How the items are linked:
Q572: fu>Q201, ne>-, ge>Q713, li>Q408, ve>-, le>Q774
Q427: fu>Q732, ne>Q577, ge>Q498, li>Q877, ve>Q614, le>Q163
Q352: fu>Q877, ne>Q721, ge>Q577, li>Q455, ve>-, le>Q819
Q201: fu>Q391, ne>Q572, ge>Q832, li>Q71, ve>-, le>Q144
Q584: fu>Q498, ne>Q62, ge>Q455, li>Q577, ve>-, le>Q743
Q114: fu>-, ne>Q101, ge>Q757, li>Q309, ve>Q132, le>Q515
Q391: fu>Q757, ne>Q201, ge>Q297, li>Q101, ve>Q768, le>Q943
Q716: fu>-, ne>Q877, ge>Q732, li>Q340, ve>Q144, le>Q581
Q642: fu>Q44, ne>Q606, ge>Q144, li>Q562, ve>-, le>Q71
Q414: fu>Q309, ne>Q475, ge>Q101, li>Q297, ve>Q876, le>Q796
Q581: fu>-, ne>Q811, ge>Q111, li>Q941, ve>Q201, le>Q716
Q44: fu>Q515, ne>Q642, ge>Q943, li>Q796, ve>Q675, le>Q101
Q383: fu>Q125, ne>Q743, ge>Q800, li>Q163, ve>Q635, le>Q498
Q666: fu>Q121, ne>-, ge>Q876, li>Q768, ve>-, le>Q634
Q475: fu>Q414, ne>Q635, ge>Q71, li>Q832, ve>-, le>Q562
Q515: fu>-, ne>Q44, ge>Q435, li>Q863, ve>Q455, le>Q114
Q876: fu>Q743, ne>-, ge>Q404, li>Q666, ve>-, le>Q62
Q819: fu>Q811, ne>Q768, ge>Q121, li>Q132, ve>-, le>Q352
Q448: fu>-, ne>Q498, ge>Q340, li>Q732, ve>Q562, le>Q125
Q726: fu>Q340, ne>Q455, ge>Q877, li>Q498, ve>Q606, le>Q800
Q863: fu>-, ne>Q796, ge>Q515, li>Q979, ve>Q584, le>Q309
Q435: fu>-, ne>Q943, ge>Q979, li>Q515, ve>Q352, le>Q757
Q297: fu>Q385, ne>Q832, ge>Q414, li>Q391, ve>Q666, le>Q844
Q404: fu>Q132, ne>-, ge>Q768, li>Q876, ve>-, le>Q675
Q979: fu>-, ne>Q844, ge>Q863, li>Q435, ve>Q577, le>Q385
Q517: fu>Q844, ne>Q614, ge>Q562, li>Q144, ve>-, le>Q832
Q125: fu>-, ne>Q383, ge>Q941, li>Q111, ve>Q475, le>Q448
Q111: fu>-, ne>Q163, ge>Q125, li>Q581, ve>Q832, le>Q732
Q743: fu>Q383, ne>Q876, ge>Q132, li>Q121, ve>-, le>Q584
Q606: fu>Q642, ne>-, ge>Q774, li>Q970, ve>-, le>Q408
Q832: fu>Q297, ne>Q713, ge>Q475, li>Q201, ve>-, le>Q517
Q757: fu>-, ne>Q391, ge>Q385, li>Q114, ve>Q819, le>Q435
Q101: fu>Q114, ne>Q71, ge>Q391, li>Q414, ve>Q404, le>Q44
Q796: fu>Q863, ne>Q562, ge>Q44, li>Q844, ve>Q62, le>Q414
Q614: fu>Q517, ne>-, ge>Q970, li>Q774, ve>-, le>Q713
Q774: fu>Q144, ne>-, ge>Q614, li>Q606, ve>-, le>Q572
Q811: fu>Q581, ne>Q819, ge>Q163, li>Q800, ve>Q572, le>Q877
Q385: fu>-, ne>Q297, ge>Q309, li>Q757, ve>Q121, le>Q979
Q498: fu>Q448, ne>Q584, ge>Q726, li>Q427, ve>Q970, le>Q383
Q970: fu>Q562, ne>-, ge>Q606, li>Q614, ve>-, le>Q635
Q634: fu>Q577, ne>-, ge>Q62, li>Q721, ve>-, le>Q666
Q732: fu>-, ne>Q427, ge>Q448, li>Q716, ve>Q517, le>Q111
Q455: fu>Q726, ne>Q675, ge>Q352, li>Q584, ve>-, le>Q132
Q635: fu>Q475, ne>-, ge>Q408, li>Q713, ve>-, le>Q970
Q144: fu>Q943, ne>Q774, ge>Q517, li>Q642, ve>-, le>Q201
Q877: fu>Q716, ne>Q352, ge>Q427, li>Q726, ve>Q774, le>Q811
Q721: fu>Q352, ne>-, ge>Q634, li>Q675, ve>-, le>Q768
Q768: fu>Q819, ne>-, ge>Q666, li>Q404, ve>-, le>Q721
Q340: fu>-, ne>Q726, ge>Q716, li>Q448, ve>Q642, le>Q941
Q675: fu>Q455, ne>-, ge>Q721, li>Q62, ve>-, le>Q404
Q71: fu>Q101, ne>Q408, ge>Q201, li>Q475, ve>-, le>Q642
Q163: fu>Q111, ne>Q121, ge>Q383, li>Q811, ve>Q713, le>Q427
Q408: fu>Q71, ne>-, ge>Q572, li>Q635, ve>-, le>Q606
Q941: fu>-, ne>Q800, ge>Q581, li>Q125, ve>Q71, le>Q340
Q121: fu>Q163, ne>Q666, ge>Q743, li>Q819, ve>-, le>Q577
Q562: fu>Q796, ne>Q970, ge>Q642, li>Q517, ve>-, le>Q475
Q713: fu>Q832, ne>-, ge>Q635, li>Q572, ve>-, le>Q614
Q577: fu>Q427, ne>Q634, ge>Q584, li>Q352, ve>-, le>Q121
Q800: fu>Q941, ne>Q132, ge>Q811, li>Q383, ve>Q408, le>Q726
Q309: fu>-, ne>Q414, ge>Q114, li>Q385, ve>Q743, le>Q863
Q132: fu>Q800, ne>Q404, ge>Q819, li>Q743, ve>-, le>Q455
Q943: fu>Q435, ne>Q144, ge>Q844, li>Q44, ve>Q721, le>Q391
Q844: fu>Q979, ne>Q517, ge>Q796, li>Q943, ve>Q634, le>Q297
Q62: fu>Q584, ne>-, ge>Q675, li>Q634, ve>-, le>Q876

The rows follow the links: the fewer symbols apart two items are, the more alike their rows tend to be.

Each row is also shifted at random along 4 hidden directions that mean nothing.

Some items, each with a row of numbers:
Q121: [1113 -110 -358   -9 -193 -106   36  160  123   84  457 -275 -395  -26  142  -41  127   82  -77 -324  182  268 -270   18  538  149  144 -266 -118  260  118 -147   66  117 -279  -28  -97  313   62 -385  -53  310 -171  344  274 -100 -760 -117  237 -106  251  110 -151 -267  -60 -534   31  259]
Q581: [-318 -382 -213   98   60  165 -113  222 -437  -94 -127  -25 -698   93   13 -172 -298   83 -247 -258 -266  337  213  297  379 -142 -160  -54  -30  326 -363 -281  -33 -108 -182  346  292  -62   19 -146   87 -101 -306  126 -172  105 -324  167 -498 -675   63  274  181 -236 -196    8  530  372]
Q297: [ 261 -201  433  -97  161   96  -54  146  -38 -253 -137   25 -367  -33  409   90  -42  -73  -60 -351  195  -21  232  209  316   10  167  -74 -102 -153  -62   -8    7 -216 -247   96  291   78 -334  100  205  -36 -254 -154  150  308 -176 -106 -150 -150 -332  235  -52   17  262   75  458  -56]
Q606: [ -48  138 -249  -52  -45 -231  170   53  -21   94  115 -107  344 -123  -94  -41  254  -32  130  541  -60 -216 -316   15 -171  322   -8  133  352  -39  288  128   72    8   61   93 -152  -63  231 -207  -29  -38   64  219   31 -373  155   60  149  147  -34 -239  -61    7 -129   72 -407 -320]
Q101: [-337   -9  184   44   -2 -184   74 -119   41 -149  -10  124  -47   96   77  -86  -57 -318  198  -44  108  -52   60   28   27  220   12  365   17 -264  -89   95   29 -119  -35   11  223  151   22  326  -33 -277   66  -90 -152  250  142  -95 -124   57 -314  -14  -84  142  111  276   -6 -224]
Q455: [ 384  417  -59    5  -84 -121  -41 -265  160   89  212  163  118  248 -234  -34   67 -216  160   36   46 -137 -106 -315 -224   54 -236  214 -199 -181   80   29 -265   83  159 -191 -277  199   56  288 -301 -124  290  -17  -73  177   38 -225   45  199   -2   64    9  271  -13 -246 -303   33]
Q800: [-1063   -35  -330   257  -203   -72   183    23    34    56   -44   -17   197   -13  -374  -277   -82   140   254   125  -260   218    -8   -69  -199    99  -126   247    76   312  -205    32    99   206   146  -128   -73   171   452   -52   -99   106   298   136  -260   -47    71   194    21    -3   305  -279    70   -69  -132   156  -410    20]
Q811: [-1378     2  -180    -6  -101   108   -45   162  -184    82  -287   -63   243    56  -212    80  -219   173   -49    15  -343   197   -15   -30  -138  -414  -383     6  -127   222  -330  -104   -24   -79    28     7   -72  -332   126  -231  -253    -8   -42   -88   -57  -115     1   210    45   -87    95   -96   216  -341  -243   -42    32   157]
Q352: [ 292  140    3  -53  210   36   90  202 -494  -47  117  368 -380  387  -97 -495 -289    6  152  296 -403 -217  124  -27 -130  564 -316   77  211 -230   59  333 -428 -147   -5   41 -187  323  492  111  422  231  272   52   19  289   32 -235 -444 -211 -119  -34  102  119  -66 -374 -254  307]
Q877: [-1427   156   161   -78    32   102  -112  -100    89   121    73   144   -50   223  -212    73  -279   -55  -112   -64    -6    65    35  -119  -190  -184  -221  -180  -206  -159  -109   -92  -284   -63    83  -235   -48   195   -97   217  -196   -21   117  -105     2   307    -2   -70   156    62   -36   129   136    51   -48  -217    26   262]
Q309: [1058 -152  311  171   26 -126   98  -83   95 -134   62  172 -258  -57   98 -202  -39 -129  180 -262   88   72  216  165   24  238  242  120   32 -111  -87  140  138  101   -4   -1  411  387   54  387  263   16  127  -74 -153  261   96   68  -69  -56  -67   10  -75  108  180  464   52 -106]
Q844: [-418 -137  144    2 -251  -98  128   39  264   77  -19 -210  527 -348   47  272  -22  126  172  -63   37  186  -54  192 -161  -57  133  -50   80  127  -45  -19  348   13   -2 -283  152  -93  -29 -132  -15  225  -48 -105  292 -191   27  316  633  466  113 -391   30 -404  -37  237 -255 -200]
Q132: [ 453  125 -467   27  -83  120  -47  154 -329  -30 -409   67 -156   44  -27  -54  111  -34  -85  -16 -177   39    8 -183  359 -392 -355  326 -203  288 -292 -178   -8   65  -68  376 -184 -434  125 -205 -317 -272 -113   21 -220  -95 -261  -46 -520 -430   84  285  115  -10 -148 -418  151  -18]
Q435: [-629 -467   13  -17  150   51 -185  173 -346 -170  -85 -179 -621  -77  340   91 -154  -35 -315 -272   -2  334  153  434  528 -186   51  -31    1  259 -309 -370  141 -235 -344  452  510 -143 -305 -177  -44 -293 -489   95 -121   14 -335  242 -434 -542 -262  191   38 -300  -67  170  702   71]
Q114: [ 299  -74  323   37  -15  -63  -74 -123  -13 -122 -227   79   58   36    4  111 -112 -292   16  -84  119   -3  176  111 -124 -209  -46  245  -62 -132 -246 -150   13 -128   13  -34  305  -49 -205  289 -164 -379  -21 -189 -323  250  255   81 -143  -37 -235   92   95  142   80  368  230 -136]
Q743: [ 258   82 -322   70 -155  106  192  118  -62   43 -307  123  213 -153 -193 -114   85  264  116   95 -248  -91   55 -224    5 -101  -73  135   -4  241 -102  250   50  269  135   18 -346 -303  378 -224   85  274  204  -82  -32 -189   51  -31 -165  -48  459   33  -24  -27  131  -32 -183   12]
Q340: [ 270 -124   71  177  -40  -94 -121 -267  170   31  279  -27 -442  136 -115  -66  -69 -249   -7 -447  173  323   30  -65  150   71   20   96 -291  -21 -131 -223  -96   86  -25    9  259  406 -201  368 -172 -268  -10  167 -265  381 -201 -138 -112 -174   13  365   10  175   81   34  180  268]
Q475: [-744  235  241 -124   -5  -51  -55 -288  509  -59   14 -134  295 -116  201  539  349 -156   28 -181  571 -159  -94 -201   35 -282  379   38 -249 -273  257  -44  109   91  -42 -175  -45 -155 -488  124 -314 -166  -19 -231  190  -14  117 -175  321  395  -88  132 -206  334  260   99  157 -388]
Q62: [1301  563   14 -207   11  116 -173 -359  347  152 -235   -1  631  119 -211  499  189    1  -59  100  161 -269 -183 -499 -377 -662 -123 -141 -296 -156   26  -48 -154   75  217 -310 -536 -454 -315   36 -447 -242  160 -306   65 -141  298 -271   75  340   97   91   37  377  119 -171   -1  -92]
Q408: [-434  204   31  -67  261  -29   39    3 -231 -102  -59  247  -36   68   40 -212   89 -153   15  416  -88 -461   10    5 -178  341  -32  102  292 -318  294  313 -174 -105   31  228 -165  -52  161   76  274 -189   49   45 -103  -55  339 -189 -443  -97 -291  -41  -53  272   67  -11 -153 -132]
Q675: [-681  253 -235   -1  181  -38  -66 -115   75   84  450   38 -324  262  -55  -85   91 -105  -97  118   71 -202 -170 -178  101  261   57 -169    1 -167  370   33 -256   79   33  135 -277  253   14   27   60   -6  -24  281  -63   -3  -96 -354 -173 -118   40  201 -163  350  -23 -385  -51  232]
Q941: [ 187 -176 -175  329 -296 -291  135 -107  268  204  443 -159   35  -56 -336 -324 -114  -21  228  -91  -11  394  -99   42 -213  273   22  143   15  345  -78 -201  134  253  113 -266  284  413  315  174 -133   83  263  265 -248    0  -20  238  420   58  225 -157    6  -74 -254  338 -422  100]
Q757: [-341 -312  338  -18  284   28  -51   94 -267 -141  -57  154 -502  151  175 -149 -283 -195 -103  -98  -84   96  328  393   81   95   12   -4  156 -212  -71  -35 -109 -206 -115  230  498  220 -122  199  248 -183 -166   12 -167  304   25   71 -325 -234 -299   27   85  -20   34  273  263   56]
Q863: [ 959 -357   11  288 -163  -89  316  219 -252 -126 -266  204  146 -180 -110 -486 -139  248  327  169 -450   48  380  235 -241  404   -1  311  309   92 -185  478  204  151  136  -27  363   67  592   89  497  277  209  -50 -226   19  449  317 -153   -1  132 -364   44 -125   84  638 -378 -236]

Where do the symbols, taken in turn from left to right, take each start?
Answers are names.
[-994  101  -18  109  200  333 -114  -17 -156 -126 -186  287 -508  158  176 -253   96  130  -82 -184  -74 -304  381 -266  348   -2   64  -12 -206  -89   29  297 -237   88    0  274 -290  -83    8  -48  364  101  -15  -13 -126  161  -35 -349 -733 -413  225  396 -189  398  345 -144  360  253]
le le ge ne: Q675
[-431   23 -326   -3  -83   18  188  275 -339  124   20  104  159  120 -318 -338 -232  121  184  432 -423 -132  -98  -14 -226  253 -348  100  205  143    4  154 -116  -52  137  -60 -219   24  586 -276  179  321  161   85   63 -176   61  121  -18  -22  110 -337  259 -229 -276 -290 -459  149]
le li ge ne: Q721
[-172 -203  520   12  134  186  -39  -58  -65 -167 -370  195  149  -33  132  116 -202   42   32  -46 -142   17  354  181 -250 -107   73  -81   74 -145 -186  113   24 -154   13 -107  269 -139 -123  250  222   20   -9 -362  -62  169  376  174  -38   41 -214  -61  100  -56  178  452  182 -108]
li li ve ge li: Q132
[ 457   45 -144  146 -374  -34   76 -185  397  186 -121 -203  533 -169 -318  146   73  180  133 -189   84  221  -67 -292 -121 -344   48  143 -360  359 -245  -98  243  343  127 -267  -25 -181   12  -29 -442  100  189  -43   31 -137  -66  166  385  277  417    5   32 -123  -23  105 -279  -65]
ne li li li: Q132
[-474  -25  357  -81   97  -75  129  173 -373 -215 -224  260  -84  122   91 -204 -272 -246   72  159 -147 -116  185  197 -208  244 -129  143  142 -320  -52  189 -157 -296  -64   28  210  116   83  223  245  -57   39 -199  -67  300  230   54 -116   32 -493 -157   62  -65   55  140  -52  -34]
le ve li le: Q404
[ -16  118 -112 -142  301  113 -176   75 -251   42  357   91 -638  246  150 -125  -16  -86 -184   90  -17 -217  -84  -28  344  196  -59 -311   19 -193  271  -52 -369 -133 -128  248 -257  221  -52 -104  188  -28 -172  229   79  152 -287 -343 -437 -337 -139  260  -54  157  -44 -567  252  381]
le fu fu li fu: Q941
[-136    0  134    9  254  189  -14  140 -186  -46  244  340 -606  234   98 -278 -115  129  -41  -80 -116 -229  137  -98  329  392   35 -289   39 -129  144  306 -348    2  -80   67 -185  281  195  -52  501  390   42   25  191  221 -272 -381 -276 -196  151  194  -85   97  166 -490   57  347]
ge li fu: Q427
[-1482   224  -436   -95     6    71  -121  -108    86   230   159  -250   305   -75  -192   127   216   135  -164   231   -41   -37  -242  -200  -195  -231   -76  -106    41   131   262  -141   -22   147   106     6  -389  -247     2  -254  -224   -54   -13   195   -18  -454    12   -20   116    89   219   -39    26    65  -275  -155  -180    29]
fu ge li le fu: Q726
[ 166 -247 -115   74 -145  -35   -3  -78   -7 -104 -268 -163   -8  -73   39   73    4 -174 -107 -231   89  281   35  152  120 -302  -35  217  -34  172 -297 -345  294  -54 -111  183  404 -113 -179   35 -266 -361 -174  -67 -294  -68    7  303  -74 -214  -79   69   30 -113  -88  413  324 -212]
ve ne le le fu: Q455
[ 344   15   92   91  -25  203 -229 -258  225  -56 -279   93 -192  102  -11  233   69  -15 -121 -580  234   23  180 -321  309 -609   11   53 -550    1 -301 -140   -5  110   60   27  -88 -157 -385  225 -322 -256  -36 -237  -79  242 -102 -262 -259 -151  129  470  -98  335  265 -131  511   98]
ve ge fu le: Q71
[ 749  181 -185 -250   15  -98   40  118 -157   67   13 -150  334  -15   40  112   50  -76   25  388  -89  -75 -306   13 -202  -19 -164  -19  246  -94  235 -100  -10 -144  -54   62 -150 -152   39 -261 -155  -65  -28   69  169 -282   42   49  274  177 -219 -232   76 -165 -217 -187 -204 -160]
fu ge fu le: Q297
[-390  -42 -195  -58   -2   28   74  143   61  213  415 -120  -55  -23  -54 -154   64  310  -64  192  -67  -93 -200  -34    8  224  114 -347  228  120  340   87  -71  125   -6  -87 -344   91  190 -381  306  407   15  246  215 -336 -110  -67  209   88  284 -108  -30  -65 -131 -248 -341  219]
fu fu le fu: Q732
[ 645 -378  154   92   -5   97  249  299 -359 -121 -521  194  244 -164  -12 -259 -272  304  105  193 -444  116  403  322 -289   21  -52  121  343  168 -317  287  169  -12   46   48  265 -182  395   60  411  221   73 -216  -55  -46  408  350 -138  -28   30 -349  197 -273  -19  491 -113 -132]
ne ge ge fu ge le: Q757
[-115  203 -307  -89   37  -48    3   81    9  215  269 -130  274   86 -203   23   -5  120  -10  396  -89  -51 -308  -81 -276   25 -195 -179  179    0  208  -42  -41  -40   63 -137 -291  -52  198 -186 -105  135   83  178  212 -287   19   30  323  163  113 -170   84 -151 -265 -305 -375  127]
le fu le: Q819
[-222 -235  -76  139 -129 -298  354  387 -272  -32  288  -45 -179 -130   66 -398 -174  -40  252  238 -239  249  -52  470   -3  735   17  180  484  114   48  165  115 -103 -157   91  426  525  520 -111  319  214   80  265   47   71 -129  266  260  -30 -240 -452   -7 -385 -120  130 -409  -72]
ne le ne ge li ge: Q713
